Here is a tiny trained network, its code and every weight. The questions are about switching its units off for an input and a class, where a switched-off unit gives its printed mean instead of its output.

import numpy as np


def w(rows, s, z=0):
    codes = np.array(rows[::2]) - 128.0
    scale = np.full(codes.shape[1], s)
    scale[-1] = z or s
    return codes * scale


def f(y):
    return np.maximum(y, 0)


def log_softmax(a):
    a = a - a.max(-1, keepdims=True)
    return a - np.log(np.exp(a).sum(-1, keepdims=True))


def net(x, mask):
    res = np.array(x, float).reshape(1, 8) / 4 @ E
    y = f(res @ A[0][:, :-1].T + A[0][:, -1])
    res = res + np.where(mask, y, B[0][:, -1]) @ B[0][:, :-1]
    return log_softmax(res[-1] @ U[:, :-1].T + U[:, -1])


A, B = {}, {}
E = w([
[130,127,128],'x0',
[126,119,136],'x1',
[222,70,139],'x2',
[138,75,2],'x3',
[19,140,145],'x4',
[125,113,134],'x5',
[142,153,111],'x6',
[128,121,131],'x7',
],0.0079)
A[0] = w([
[114,98,149,139],'n1',
[169,165,214,241],'n2',
[72,176,216,79],'n3',
[130,131,121,253],'n4',
[144,115,200,143],'n5',
[163,104,120,70],'n6',
[175,103,121,38],'n7',
[114,149,145,93],'n8',
[196,175,253,42],'n9',
[103,154,162,88],'n10',
[133,100,117,56],'n11',
[103,119,88,188],'n12',
[181,92,103,60],'n13',
[79,106,123,217],'n14',
[162,92,93,80],'n15',
[37,119,120,101],'n16',
[67,129,87,2],'n17',
[168,115,99,81],'n18',
],0.016,0.0058)
B[0] = w([
[135,122,117,146],'n1',
[97,250,133,254],'n2',
[144,104,218,216],'n3',
[144,133,102,205],'n4',
[111,134,90,194],'n5',
[135,84,149,163],'n6',
[70,44,151,167],'n7',
[124,126,145,145],'n8',
[145,71,33,237],'n9',
[111,109,160,161],'n10',
[148,134,145,140],'n11',
[132,106,110,189],'n12',
[171,81,168,193],'n13',
[132,136,102,192],'n14',
[117,107,153,188],'n15',
[139,175,132,188],'n16',
[106,180,150,157],'n17',
[120,94,146,177],'n18',
],0.025,0.0095)
U = w([
[58,254,118,195],'0',
[120,140,26,213],'1',
[100,169,248,2],'2',
],0.0075,0.0044)

Each question gives the input, the list of numbers given to net, and the class t.
The units are the neurons (one row each of A and B). Each row of codes is followed by its name. A weight is (code - 128) times the scale printed after its matrix; where a second scale follows, it is the last column's (A, B and U).
mask holds one flag per neuron, in row order. A switched-off neuron (its flag False) gives its mean, the last column of its row in B, instead of its output. The means were averaged over made-up inputs and are rounded, as every weight is.
A unit's drop is (log p(t) with every unit on - log p(t) with that unit switched off) / (log p(t) with every unit on - log p(t) with every unit switched off).
The circuit of an input: a set's keep is (log p(t) with only the set's units on - log p(t) with every unit switched off) / (log p(t) with every unit on - log p(t) with every unit switched off). Starting from the 12 units with the biggest drops (on a tie, the unit counted first), units are removed one at a time, each time the one whose removal leaves the highest keep (on an exact tie, the one counted first), for as long as the keep stays at least 0.8.
units of the circuit, in order: the units of the circuit, biggest drop first
k most important neurons: the k neurons with the biggest drops, biggest first
drop when u is switched off: that unit's drop, to one decimal
input [-2,3,6,-4,0,5,-6,3], class 1: units of the circuit, in order => n9
input [-6,-2,0,8,6,-4,-1,1], class 0: 4 most important neurons => n9, n17, n16, n13
input [-3,-5,5,-8,5,4,-8,5], class 0: units of the circuit, in order => n2, n9, n3, n5
input [3,7,3,3,-1,1,6,6], class 2: 2 most important neurons => n9, n5
input [-2,-4,2,6,-5,-5,0,2], class 2: 3 most important neurons => n9, n13, n15
input [-2,2,3,1,-5,-1,-2,4], class 2: 2 most important neurons => n9, n13
input [2,5,-7,0,4,-7,-5,0], class 2: 3 most important neurons => n3, n2, n9
input [0,4,6,-8,4,-8,-7,1], class 0: 2 most important neurons => n2, n3
input [-4,-7,-1,8,5,-5,-3,2], class 0: 2 most important neurons => n9, n17
input [-7,1,3,-6,1,5,-3,7], class 0: 2 most important neurons => n2, n3
input [-5,-5,-6,-4,7,-4,1,2], class 2: drop when n3 is switched off => 2.0
input [-6,-4,2,-5,-6,2,-4,-5], class 1: drop when n9 is switched off => 3.8
input [-6,-6,5,-6,-4,-6,-3,3], class 1: drop when n9 is switched off => 4.1
input [3,-5,-2,-4,7,6,0,-7], class 2: drop when n13 is switched off => 0.0
